Below are the code and all the weights of a small trained network. Each question names an input and a class and asks about switching units off, where a switched-off unit gives its printed mean instead of its output.

import numpy as np


def w(rows, s, z=0):
    codes = np.array(rows[::2]) - 128.0
    scale = np.full(codes.shape[1], s)
    scale[-1] = z or s
    return codes * scale


def f(y):
    return y / 2 * (1 + np.tanh(0.7978845608 * (y + 0.044715 * y**3)))


def log_softmax(a):
    a = a - a.max(-1, keepdims=True)
    return a - np.log(np.exp(a).sum(-1, keepdims=True))


def net(x, mask):
    res = np.array(x, float).reshape(1, 8) / 4 @ E
    y = f(res @ A[0][:, :-1].T + A[0][:, -1])
    res = res + np.where(mask, y, B[0][:, -1]) @ B[0][:, :-1]
    return log_softmax(res[-1] @ U[:, :-1].T + U[:, -1])


A, B = {}, {}
E = w([
[124,137,113,132,126,133,123,130,121,115,134,127],'x0',
[3,179,99,123,216,63,32,129,58,248,187,89],'x1',
[85,160,150,189,84,214,119,161,126,220,93,34],'x2',
[127,124,127,135,115,117,122,138,126,119,136,130],'x3',
[128,118,136,123,123,128,123,138,117,129,129,131],'x4',
[101,191,117,99,35,134,139,31,48,171,141,192],'x5',
[121,118,140,122,120,128,125,133,129,130,122,133],'x6',
[124,206,248,184,127,122,148,72,167,32,104,71],'x7',
],0.007)
A[0] = w([
[136,139,122,175,56,248,81,147,141,196,115,35,105],'n1',
[111,160,105,128,41,163,145,11,53,143,117,170,41],'n2',
[220,74,95,145,37,211,235,138,154,76,97,142,92],'n3',
[156,77,93,154,225,138,105,207,191,86,100,53,63],'n4',
[169,55,3,119,106,141,129,160,131,204,128,156,95],'n5',
[166,125,69,87,114,164,142,169,111,148,156,124,246],'n6',
],0.0051,0.012)
B[0] = w([
[181,78,97,46,164,47,80,90,192,59,176,197,170],'n1',
[75,196,203,79,62,194,198,208,98,159,176,247,142],'n2',
[56,95,67,183,239,135,126,114,70,205,175,102,189],'n3',
[91,142,218,97,61,176,183,208,118,186,180,242,150],'n4',
[166,171,224,197,144,249,59,38,140,93,183,97,152],'n5',
[128,162,126,139,82,103,162,137,177,106,52,109,254],'n6',
],0.013,0.0099)
U = w([
[108,144,187,91,60,158,168,229,103,181,169,209,59],'0',
[39,102,45,145,230,115,75,137,28,248,218,72,30],'1',
[144,134,120,142,89,114,141,131,129,119,88,103,241],'2',
[143,122,125,144,77,112,137,129,127,114,94,95,233],'3',
[161,164,243,202,119,190,87,45,125,55,164,73,2],'4',
[238,57,63,20,151,61,97,88,134,61,206,223,66],'5',
[132,127,126,133,80,115,151,138,120,137,80,81,206],'6',
[133,135,127,134,89,115,149,142,115,136,70,90,192],'7',
],0.013,0.012)

Each question gives the input, the list of numbers given to net, and the class t.
The units are the neurons (one row each of A and B). Each row of codes is followed by its name. A weight is (code - 128) times the scale printed after its matrix; where a second scale follows, it is the last column's (A, B and U).
mask holds one flag per neuron, in row order. A switched-off neuron (its flag False) gives its mean, the last column of its row in B, instead of its output. The means were averaged over made-up inputs and are rounded, as every weight is.
A unit's drop is (log p(t) with every unit on - log p(t) with that unit switched off) / (log p(t) with every unit on - log p(t) with every unit switched off).
The circuit of an input: a set's keep is (log p(t) with only the set's units on - log p(t) with every unit switched off) / (log p(t) with every unit on - log p(t) with every unit switched off). Starting from all 6 units, units are removed one at a time, each time the one whose removal leaves the highest keep (on an exact tie, the one counted first), for as long as the keep stays at least 0.8.
circuit, biggest first: the units of the circuit, biggest drop first
top k neurons: the k neurons with the biggest drops, biggest first
drop when u is switched off: that unit's drop, to one decimal
input [2,-5,6,-2,3,6,0,-1], class 0: circuit, biggest first -> [n2]
input [2,2,0,4,-1,3,6,-6], class 2: top 2 neurons -> [n6, n3]
input [-1,6,-3,-4,-1,6,1,-7], class 4: circuit, biggest first -> [n5, n3]
input [6,5,0,7,3,5,2,-7], class 3: circuit, biggest first -> [n3, n6]
input [2,-6,-6,8,-7,0,7,-3], class 3: top 2 neurons -> [n1, n6]
input [2,6,5,-4,-8,0,5,-3], class 6: top 2 neurons -> [n3, n6]
input [-2,-8,-7,0,-5,-4,-8,8], class 1: top 2 neurons -> [n3, n6]
input [-8,-3,8,0,-2,7,3,-1], class 5: top 2 neurons -> [n1, n4]
input [5,4,-4,-3,-6,-2,8,-2], class 2: circuit, biggest first -> [n3, n1]
input [6,6,7,7,4,-1,5,6], class 3: top 3 neurons -> [n3, n5, n1]
input [8,0,-3,4,0,2,5,-4], class 7: top 2 neurons -> [n1, n6]
input [-2,3,7,6,-2,5,-8,-3], class 2: top 2 neurons -> [n6, n3]
input [-6,5,-1,-6,-7,-5,-1,2], class 6: top 3 neurons -> [n3, n1, n5]
input [-7,-6,4,-4,3,6,5,-8], class 4: top 2 neurons -> [n5, n6]
input [-5,-4,-7,6,4,8,-5,8], class 0: circuit, biggest first -> [n2]
input [4,5,-2,-2,-1,6,-4,1], class 0: circuit, biggest first -> [n3, n2]
input [-8,-8,-3,1,-7,-8,-8,-5], class 0: drop when n4 is switched off -> 1.7
input [7,-7,-5,-3,-3,-3,-7,-1], class 1: drop when n3 is switched off -> 0.9
input [7,5,5,-4,7,7,1,2], class 0: drop when n3 is switched off -> 0.2
input [-4,-7,-2,3,-6,-7,-4,-6], class 0: circuit, biggest first -> [n4]
